Below is a small trained network, with its code and all its weights. Each question gives an input and a class and asks what happens when units are switched off, that is, made to give their printed mean instead of their output.

import numpy as np


def w(rows, s, z=0):
    codes = np.array(rows[::2]) - 128.0
    scale = np.full(codes.shape[1], s)
    scale[-1] = z or s
    return codes * scale


def f(y):
    return y / 2 * (1 + np.tanh(0.7978845608 * (y + 0.044715 * y**3)))


def log_softmax(a):
    a = a - a.max(-1, keepdims=True)
    return a - np.log(np.exp(a).sum(-1, keepdims=True))


def net(x, mask):
    res = np.array(x, float).reshape(1, 4) / 4 @ E
    y = f(res @ A[0][:, :-1].T + A[0][:, -1])
    res = res + np.where(mask, y, B[0][:, -1]) @ B[0][:, :-1]
    return log_softmax(res[-1] @ U[:, :-1].T + U[:, -1])


A, B = {}, {}
E = w([
[68,241,54,34,188],'x0',
[178,239,71,154,2],'x1',
[242,211,169,107,169],'x2',
[198,57,37,193,143],'x3',
],0.0099)
A[0] = w([
[107,122,130,83,163,128],'n0',
[76,152,130,160,82,119],'n1',
[210,94,188,196,97,62],'n2',
[87,39,86,100,105,129],'n3',
[176,243,138,93,125,241],'n4',
[115,134,193,184,153,145],'n5',
[110,50,35,154,160,115],'n6',
[75,127,148,157,90,111],'n7',
[102,169,94,37,151,25],'n8',
[247,185,121,103,83,170],'n9',
[22,111,137,104,121,253],'n10',
[100,165,176,46,175,201],'n11',
[145,51,193,150,168,232],'n12',
[101,132,209,98,195,159],'n13',
[118,110,113,166,59,206],'n14',
[154,124,39,93,180,171],'n15',
[155,156,132,162,63,170],'n16',
[92,229,94,166,141,191],'n17',
[102,117,52,153,204,110],'n18',
[96,105,214,47,158,76],'n19',
],0.013,0.0054)
B[0] = w([
[54,124,136,100,141,159],'n0',
[182,60,116,45,82,156],'n1',
[201,162,174,151,174,205],'n2',
[113,62,148,142,136,187],'n3',
[141,244,40,123,175,248],'n4',
[126,172,164,150,53,160],'n5',
[86,46,95,180,131,202],'n6',
[126,108,118,90,20,151],'n7',
[85,141,86,73,195,189],'n8',
[164,224,10,190,94,235],'n9',
[68,79,156,47,89,207],'n10',
[35,207,159,80,160,208],'n11',
[115,150,236,253,111,221],'n12',
[1,232,193,146,77,194],'n13',
[241,54,143,130,51,186],'n14',
[85,118,75,149,211,196],'n15',
[206,131,108,136,119,188],'n16',
[182,115,93,64,155,210],'n17',
[75,84,84,140,168,178],'n18',
[90,196,169,135,97,188],'n19',
],0.0083,0.017)
U = w([
[191,215,46,121,137,218],'0',
[189,108,168,203,131,75],'1',
[73,171,100,5,207,52],'2',
[27,178,202,161,123,210],'3',
[88,153,95,142,84,3],'4',
[158,54,129,61,41,145],'5',
[74,45,83,171,194,206],'6',
],0.011,0.0043)

Each question gives the input, the list of numbers given to net, and the class t.
The units are the neurons (one row each of A and B). Each row of codes is followed by its name. A weight is (code - 128) times the scale printed after its matrix; where a second scale follows, it is the last column's (A, B and U).
mask holds one flag per neuron, in row order. A switched-off neuron (its flag False) gives its mean, the last column of its row in B, instead of its output. The means were averaged over made-up inputs and are rounded, as every weight is.
A unit's drop is (log p(t) with every unit on - log p(t) with that unit switched off) / (log p(t) with every unit on - log p(t) with every unit switched off).
The circuit of an input: a set's keep is (log p(t) with only the set's units on - log p(t) with every unit switched off) / (log p(t) with every unit on - log p(t) with every unit switched off). Starting from the 12 units with the biggest drops (on a tie, the unit counted first), units are removed one at a time, each time the one whose removal leaves the highest keep (on an exact tie, the one counted first), for as long as the keep stays at least 0.8.
circuit, biggest first: the units of the circuit, biggest drop first
k most important neurons: the k neurons with the biggest drops, biggest first
drop of u: that unit's drop, to one decimal
input [-2,-6,6,7], class 1: circuit, biggest first => (n12)
input [-5,6,-3,5], class 1: circuit, biggest first => (n2, n4)
input [3,4,-3,-2], class 2: circuit, biggest first => (n9, n12)
input [-8,-4,-7,0], class 1: circuit, biggest first => (n12, n14)
input [-8,0,-7,0], class 1: 2 most important neurons => (n12, n2)
input [-3,7,-3,-5], class 5: circuit, biggest first => (n1, n14)
input [-5,-8,8,5], class 3: 3 most important neurons => (n13, n14, n16)
input [8,0,6,1], class 2: 2 most important neurons => (n11, n8)
input [4,-5,-4,1], class 3: 2 most important neurons => (n13, n17)
input [0,5,-3,-4], class 5: 2 most important neurons => (n1, n9)
input [1,-6,8,8], class 6: 2 most important neurons => (n15, n18)
input [-6,-4,-6,5], class 1: drop of n14 => 0.2
input [-8,6,-4,5], class 1: drop of n2 => 0.4
input [-6,2,5,8], class 1: circuit, biggest first => (n4)
input [5,1,8,-4], class 2: drop of n13 => 0.3
input [2,-8,5,3], class 3: drop of n3 => 0.0
